Here is a tiny trained network, its code and every weight. The questions are about switching its units off for an input and a target symbol, where a switched-off unit gives its printed mean instead of its output.

import numpy as np


def w(rows, s, z=0):
    codes = np.array(rows[::2]) - 128.0
    scale = np.full(codes.shape[1], s)
    scale[-1] = z or s
    return codes * scale


def f(y):
    return np.maximum(y, 0)


def softmax(a):
    e = np.exp(a - a.max(-1, keepdims=True))
    return e / e.sum(-1, keepdims=True)


def log_softmax(a):
    a = a - a.max(-1, keepdims=True)
    return a - np.log(np.exp(a).sum(-1, keepdims=True))


def net(x, mask):
    ids = ['δζθλξτ'.index(c) for c in x.split()]
    T = len(ids)
    res = E[ids] + P[:T]
    r = res
    for j in range(3):
        rows = slice(4 * j, 4 * j + 4)
        q, k, v = (r @ M[0][rows].T for M in (Q, K, V))
        z = softmax(np.where(np.tri(T) > 0, q @ k.T / 4**0.5, -1e9)) @ v
        o = O[0][rows]
        res = res + np.where(mask[j], z, o[:, -1]) @ o[:, :-1]
    y = f(res @ A[0][:, :-1].T + A[0][:, -1])
    res = res + np.where(mask[3:7], y, B[0][:, -1]) @ B[0][:, :-1]
    return log_softmax(res[-1] @ U[:, :-1].T + U[:, -1])


Q, K, V, O, A, B = {}, {}, {}, {}, {}, {}
E = w([
[113,156,105,137],'δ',
[157,89,100,141],'ζ',
[132,7,128,71],'θ',
[103,126,130,97],'λ',
[189,72,159,87],'ξ',
[110,199,199,73],'τ',
],0.012)
P = w([
[147,81,120,139],'0',
[29,163,82,23],'1',
[14,33,224,165],'2',
[73,51,63,50],'3',
[255,132,117,70],'4',
[180,134,223,192],'5',
],0.01)
Q[0] = w([
[166,175,153,44],'h0',
[167,174,22,117],'h0',
[135,86,139,43],'h0',
[110,72,105,137],'h0',
[128,61,242,210],'h1',
[93,98,165,208],'h1',
[191,127,8,92],'h1',
[190,127,119,119],'h1',
[178,82,235,202],'h2',
[152,180,141,151],'h2',
[101,104,93,17],'h2',
[123,203,87,214],'h2',
],0.013)
K[0] = w([
[144,214,84,69],'h0',
[135,97,45,99],'h0',
[186,151,162,55],'h0',
[157,77,175,121],'h0',
[80,110,200,172],'h1',
[121,126,154,228],'h1',
[236,172,61,79],'h1',
[154,165,143,113],'h1',
[6,120,197,143],'h2',
[93,118,110,147],'h2',
[246,164,125,144],'h2',
[74,87,71,95],'h2',
],0.015)
V[0] = w([
[106,167,126,230],'h0',
[88,116,138,181],'h0',
[150,197,135,185],'h0',
[166,158,88,118],'h0',
[183,84,173,187],'h1',
[109,139,101,94],'h1',
[159,111,91,84],'h1',
[172,164,156,161],'h1',
[219,146,132,1],'h2',
[62,164,196,56],'h2',
[36,89,27,59],'h2',
[183,27,167,103],'h2',
],0.013)
O[0] = w([
[159,84,146,60,15],'h0',
[157,133,161,95,92],'h0',
[120,58,120,87,55],'h0',
[111,113,81,145,88],'h0',
[145,152,183,55,85],'h1',
[118,119,102,165,150],'h1',
[109,144,134,171,133],'h1',
[153,101,168,115,71],'h1',
[149,134,185,7,183],'h2',
[85,97,75,63,254],'h2',
[27,173,143,138,116],'h2',
[140,215,127,97,208],'h2',
],0.015,0.0083)
A[0] = w([
[252,106,135,177,247],'n0',
[186,163,59,148,62],'n1',
[108,101,64,135,133],'n2',
[55,76,135,175,15],'n3',
],0.017,0.0012)
B[0] = w([
[147,166,4,163,139],'n0',
[101,93,187,70,237],'n1',
[174,163,76,122,255],'n2',
[183,98,190,127,222],'n3',
],0.015,0.0098)
U = w([
[254,143,211,149,81],'δ',
[117,134,174,164,90],'ζ',
[61,133,106,157,101],'θ',
[159,121,123,194,253],'λ',
[116,64,205,17,139],'ξ',
[127,120,21,130,159],'τ',
],0.0064,0.0032)

Each question gives the input, a string of symbols that net reads in full, and the target symbol t.
The units are the heads (4 rows each of Q, K, V and O) and the neurons (one row each of A and B). Each row of codes is followed by its name. A weight is (code - 128) times the scale printed after its matrix; where a second scale follows, it is the last column's (O, A, B and U).
mask holds one flag per unit, heads first, then neurons. A switched-off unit (its flag False) gives its mean, the last column of its rows in O or B, instead of its output. The means were averaged over made-up inputs and are rounded, as every weight is.
A unit's drop is (log p(t) with every unit on - log p(t) with that unit switched off) / (log p(t) with every unit on - log p(t) with every unit switched off).
The circuit of an input: a set's keep is (log p(t) with only the set's units on - log p(t) with every unit switched off) / (log p(t) with every unit on - log p(t) with every unit switched off). Starting from all 7 units, units are removed one at a time, each time the one whose removal leaves the highest keep (on an exact tie, the one counted first), for as long as the keep stays at least 0.8.
units of the circuit, in order: the units of the circuit, biggest drop first
most important unit: the unit with the biggest drop
k most important neurons: the k neurons with the biggest drops, biggest first
heads that matter: for each layer, one digit per head in row order, 1 if its drop is at least 0.15 and else 0, layers parted by /
input θ ξ θ θ, target θ: units of the circuit, in order => h2; h0; h1
input θ ζ θ, target ζ: most important neuron => n2
input ξ τ ξ τ τ τ, target ξ: heads that matter => 011
input ζ δ θ, target ζ: units of the circuit, in order => h2; n2
input ξ ξ δ, target δ: heads that matter => 001
input τ λ τ λ ζ, target ξ: heads that matter => 000
input δ δ τ ζ, target δ: units of the circuit, in order => h2; n3
input δ ξ ξ δ, target δ: units of the circuit, in order => n3; h2; h1
input τ τ ξ ξ, target τ: heads that matter => 001
input τ δ ξ ξ, target τ: heads that matter => 011
input τ ζ θ ξ ξ δ, target θ: heads that matter => 001
input ξ λ τ ξ ξ, target ξ: heads that matter => 101
input δ τ τ θ, target δ: units of the circuit, in order => n3; h2
input ξ τ θ θ τ, target ξ: units of the circuit, in order => h2
input τ λ ζ τ δ, target ξ: heads that matter => 000
input ξ τ θ τ δ ζ, target θ: heads that matter => 001
input δ τ θ λ, target δ: heads that matter => 011
input ζ ζ τ τ, target ζ: heads that matter => 001
input τ τ θ τ λ ξ, target θ: 2 most important neurons => n3; n2
input δ τ τ τ ξ δ, target τ: units of the circuit, in order => h2; n2
input ξ τ δ, target ξ: most important unit => h0
